Here is a tiny trained network, its code and every weight. The questions are about switching its units off for an input and a target symbol, where a switched-off unit gives its printed mean instead of its output.

import numpy as np


def w(rows, s, z=0):
    codes = np.array(rows[::2]) - 128.0
    scale = np.full(codes.shape[1], s)
    scale[-1] = z or s
    return codes * scale


def norm(h):
    return h / np.sqrt((h * h).mean(-1, keepdims=True) + 1e-5)


def f(y):
    return np.maximum(y, 0)


def softmax(a):
    e = np.exp(a - a.max(-1, keepdims=True))
    return e / e.sum(-1, keepdims=True)


def log_softmax(a):
    a = a - a.max(-1, keepdims=True)
    return a - np.log(np.exp(a).sum(-1, keepdims=True))


def net(x, mask):
    ids = ['ΛΨαδζξ'.index(c) for c in x.split()]
    T = len(ids)
    res = E[ids] + P[:T]
    u = 0
    for l in range(2):
        q, k, v = (norm(res) @ M[l].T for M in (Q, K, V))
        z = softmax(np.where(np.tri(T) > 0, q @ k.T / 3**0.5, -1e9)) @ v
        res = res + np.where(mask[u], z, O[l][:, -1]) @ O[l][:, :-1]
        u += 1
        y = f(norm(res) @ A[l][:, :-1].T + A[l][:, -1])
        res = res + np.where(mask[u : u + 12], y, B[l][:, -1]) @ B[l][:, :-1]
        u += 12
    return log_softmax(norm(res)[-1] @ U[:, :-1].T + U[:, -1])


Q, K, V, O, A, B = {}, {}, {}, {}, {}, {}
E = w([
[149,159,120,128,156,141,23],'Λ',
[144,172,171,165,144,140,63],'Ψ',
[101,155,214,155,103,133,64],'α',
[110,107,175,65,105,111,28],'δ',
[155,78,171,125,132,157,82],'ζ',
[224,146,164,198,7,89,147],'ξ',
],0.021)
P = w([
[164,103,119,174,44,120,90],'0',
[137,65,105,201,85,53,60],'1',
[118,64,110,176,103,74,75],'2',
[158,98,150,129,132,113,107],'3',
[161,147,173,86,156,123,127],'4',
[158,164,190,49,155,163,153],'5',
[172,146,138,60,112,177,185],'6',
[149,146,92,81,81,198,197],'7',
[127,155,65,89,55,187,205],'8',
[125,211,106,8,81,123,173],'9',
],0.011)
Q[0] = w([
[128,173,159,70,125,244,93],'L0H0',
[160,115,151,150,112,121,72],'L0H0',
[197,138,145,124,3,167,19],'L0H0',
],0.0061)
K[0] = w([
[181,155,128,98,86,153,171],'L0H0',
[81,177,75,91,176,2,221],'L0H0',
[77,117,50,170,161,66,254],'L0H0',
],0.0061)
V[0] = w([
[90,122,54,175,54,139,121],'L0H0',
[43,104,194,134,208,184,68],'L0H0',
[193,158,79,139,9,50,235],'L0H0',
],0.011)
O[0] = w([
[130,175,105,123,102,163,107,252],'L0H0',
[39,84,108,163,149,68,188,146],'L0H0',
[254,210,162,112,108,196,61,149],'L0H0',
],0.0088,0.0015)
A[0] = w([
[72,165,108,63,101,141,201,191],'L0N0',
[93,144,137,109,127,197,66,115],'L0N1',
[154,112,139,105,53,95,148,250],'L0N2',
[89,123,74,170,132,121,142,175],'L0N3',
[130,156,161,212,196,167,120,158],'L0N4',
[159,91,121,183,96,49,70,132],'L0N5',
[140,93,202,139,101,126,132,226],'L0N6',
[109,208,115,136,140,147,133,137],'L0N7',
[109,177,86,109,93,202,153,128],'L0N8',
[92,255,106,46,134,106,191,115],'L0N9',
[111,82,188,115,174,86,134,30],'L0N10',
[74,144,92,138,207,183,73,211],'L0N11',
],0.014,0.0021)
B[0] = w([
[198,189,97,90,92,165,176,174],'L0N0',
[180,155,57,171,187,63,139,228],'L0N1',
[238,158,108,130,127,140,112,217],'L0N2',
[159,114,84,42,77,200,132,221],'L0N3',
[124,137,119,157,132,197,138,175],'L0N4',
[97,114,82,206,143,144,60,250],'L0N5',
[134,167,99,123,157,106,90,254],'L0N6',
[121,198,135,122,71,140,121,172],'L0N7',
[129,166,91,79,87,182,154,182],'L0N8',
[70,142,5,104,128,130,111,153],'L0N9',
[84,146,192,108,142,165,116,247],'L0N10',
[104,94,235,160,92,102,151,172],'L0N11',
],0.016,0.0069)
Q[1] = w([
[138,130,67,86,55,138,234],'L1H0',
[90,134,254,21,166,160,186],'L1H0',
[177,90,188,140,97,207,117],'L1H0',
],0.024)
K[1] = w([
[58,134,193,24,130,147,224],'L1H0',
[5,72,119,148,111,188,22],'L1H0',
[108,111,205,193,134,60,117],'L1H0',
],0.023)
V[1] = w([
[154,98,107,34,201,109,72],'L1H0',
[188,4,119,129,117,190,154],'L1H0',
[132,163,124,188,207,230,185],'L1H0',
],0.033)
O[1] = w([
[78,74,158,233,86,226,27,119],'L1H0',
[211,49,95,142,219,240,144,12],'L1H0',
[125,140,251,63,255,155,250,123],'L1H0',
],0.018,0.011)
A[1] = w([
[87,119,101,111,126,146,143,109],'L1N0',
[159,129,124,135,150,77,150,122],'L1N1',
[213,125,79,172,127,115,153,100],'L1N2',
[128,83,180,160,152,154,101,1],'L1N3',
[92,132,131,136,141,48,158,94],'L1N4',
[145,133,163,193,149,87,123,140],'L1N5',
[144,162,172,146,96,135,129,99],'L1N6',
[130,114,115,158,159,94,150,135],'L1N7',
[162,105,159,105,135,187,114,96],'L1N8',
[209,87,175,139,61,117,142,156],'L1N9',
[111,89,3,133,160,115,156,46],'L1N10',
[147,109,131,110,181,109,225,113],'L1N11',
],0.028,0.0057)
B[1] = w([
[114,150,160,179,152,139,117,154],'L1N0',
[89,117,156,122,88,133,148,176],'L1N1',
[243,212,107,132,151,159,139,232],'L1N2',
[168,118,123,75,161,209,187,146],'L1N3',
[122,206,136,68,106,162,181,248],'L1N4',
[98,127,112,189,113,213,169,172],'L1N5',
[117,58,101,86,126,74,114,244],'L1N6',
[118,122,123,65,120,143,86,133],'L1N7',
[132,124,112,56,86,147,128,173],'L1N8',
[147,119,158,161,59,79,253,195],'L1N9',
[48,23,54,116,217,40,165,155],'L1N10',
[140,60,188,201,140,88,37,163],'L1N11',
],0.031,0.011)
U = w([
[106,76,51,125,139,85,158,197],'Λ',
[137,96,230,139,129,111,97,144],'Ψ',
[60,195,144,80,61,103,177,69],'α',
[113,119,82,180,5,142,52,140],'δ',
[124,57,132,83,81,254,142,5],'ζ',
[225,197,117,195,121,147,128,174],'ξ',
],0.01,0.0021)

Each question gives the input, a string of symbols that net reads in full, and the target symbol t.
The units are the heads (3 rows each of Q, K, V and O) and the neurons (one row each of A and B). Each row of codes is followed by its name. A weight is (code - 128) times the scale printed after its matrix; where a second scale follows, it is the last column's (O, A, B and U).
mask holds one flag per unit, layer by layer, with each layer's heads first. A switched-off unit (its flag False) gives its mean, the last column of its rows in O or B, instead of its output. The means were averaged over made-up inputs and are rounded, as every weight is.
A unit's drop is (log p(t) with every unit on - log p(t) with that unit switched off) / (log p(t) with every unit on - log p(t) with every unit switched off).
The circuit of an input: a set's keep is (log p(t) with only the set's units on - log p(t) with every unit switched off) / (log p(t) with every unit on - log p(t) with every unit switched off). Starting from the 12 units with the biggest drops (on a tie, the unit counted first), units are removed one at a time, each time the one whose removal leaves the highest keep (on an exact tie, the one counted first), for as long as the keep stays at least 0.8.
circuit, biggest first: the units of the circuit, biggest drop first
most important unit: the unit with the biggest drop
k most important neurons: the k neurons with the biggest drops, biggest first
top k neurons in layer l: the k neurons of layer l with the biggest drops, biggest first
input ξ Ψ δ Ψ, target δ: most important unit	L0H0
input Ψ ξ δ Λ ξ Ψ ζ ζ, target ξ: circuit, biggest first	[L1N2; L0N1]
input Λ Λ Ψ δ ζ, target Λ: top 2 neurons in layer 0	[L0N11; L0N3]
input δ Ψ δ δ δ Λ Ψ Ψ α Ψ, target Ψ: circuit, biggest first	[L1H0; L0H0; L1N11; L0N3]
input α Ψ α ξ Ψ α Ψ ξ, target Ψ: circuit, biggest first	[L1H0; L1N11]
input α α Λ α Ψ Ψ α ζ α, target Ψ: circuit, biggest first	[L1H0; L0H0; L1N11]
input α Ψ δ Λ ζ ξ δ Ψ δ ξ, target δ: top 3 neurons in layer 0	[L0N5; L0N1; L0N9]
input α α ζ α α α ξ, target ξ: circuit, biggest first	[L1N2; L0N2]
input Λ δ α Ψ α ζ ξ Λ, target ξ: circuit, biggest first	[L0N1; L1N2]
input Ψ ξ α δ δ α δ, target δ: 2 most important neurons	[L0N1; L0N5]
input α δ δ ξ α δ α ξ ζ, target δ: circuit, biggest first	[L0N5; L1H0]
input α Λ δ α Ψ α Ψ ζ, target Ψ: 3 most important neurons	[L0N10; L0N0; L0N3]
input Λ α Λ Λ, target Λ: top 2 neurons in layer 0	[L0N5; L0N3]
input α δ ζ Λ Λ Λ α ξ, target ξ: 2 most important neurons	[L0N3; L0N2]
input α ξ α δ Ψ, target δ: top 3 neurons in layer 0	[L0N10; L0N1; L0N2]
input δ ξ ζ α δ δ α ξ, target δ: circuit, biggest first	[L0N5; L1H0; L0N4]
input α α Ψ δ Ψ ζ, target Ψ: most important unit	L0N5
input α δ ξ α Λ α δ α α, target δ: 2 most important neurons	[L0N1; L0N4]
input Λ ζ α ζ, target Λ: top 2 neurons in layer 0	[L0N5; L0N11]
input Λ α Λ δ, target Λ: 2 most important neurons	[L0N5; L1N10]
input α Ψ Ψ α Λ, target Ψ: 2 most important neurons	[L0N3; L1N11]
input ζ Λ ζ Ψ α δ, target ζ: circuit, biggest first	[L1H0]
input ζ α α δ α Λ δ Ψ α, target Λ: top 4 neurons in layer 0	[L0N11; L0N3; L0N6; L0N0]
input Λ Λ Ψ δ α α ξ Ψ, target ξ: 2 most important neurons	[L0N1; L0N3]
input ζ Λ α Λ ξ α ξ α, target ξ: 3 most important neurons	[L0N4; L0N2; L0N10]
input α δ δ δ δ α δ ζ ζ δ, target δ: 4 most important neurons	[L0N0; L0N3; L0N1; L0N6]
input α α Λ ξ δ Λ α δ α ζ, target ζ: top 2 neurons in layer 0	[L0N5; L0N1]
input α δ α α α δ Ψ α α, target δ: top 2 neurons in layer 0	[L0N1; L0N0]
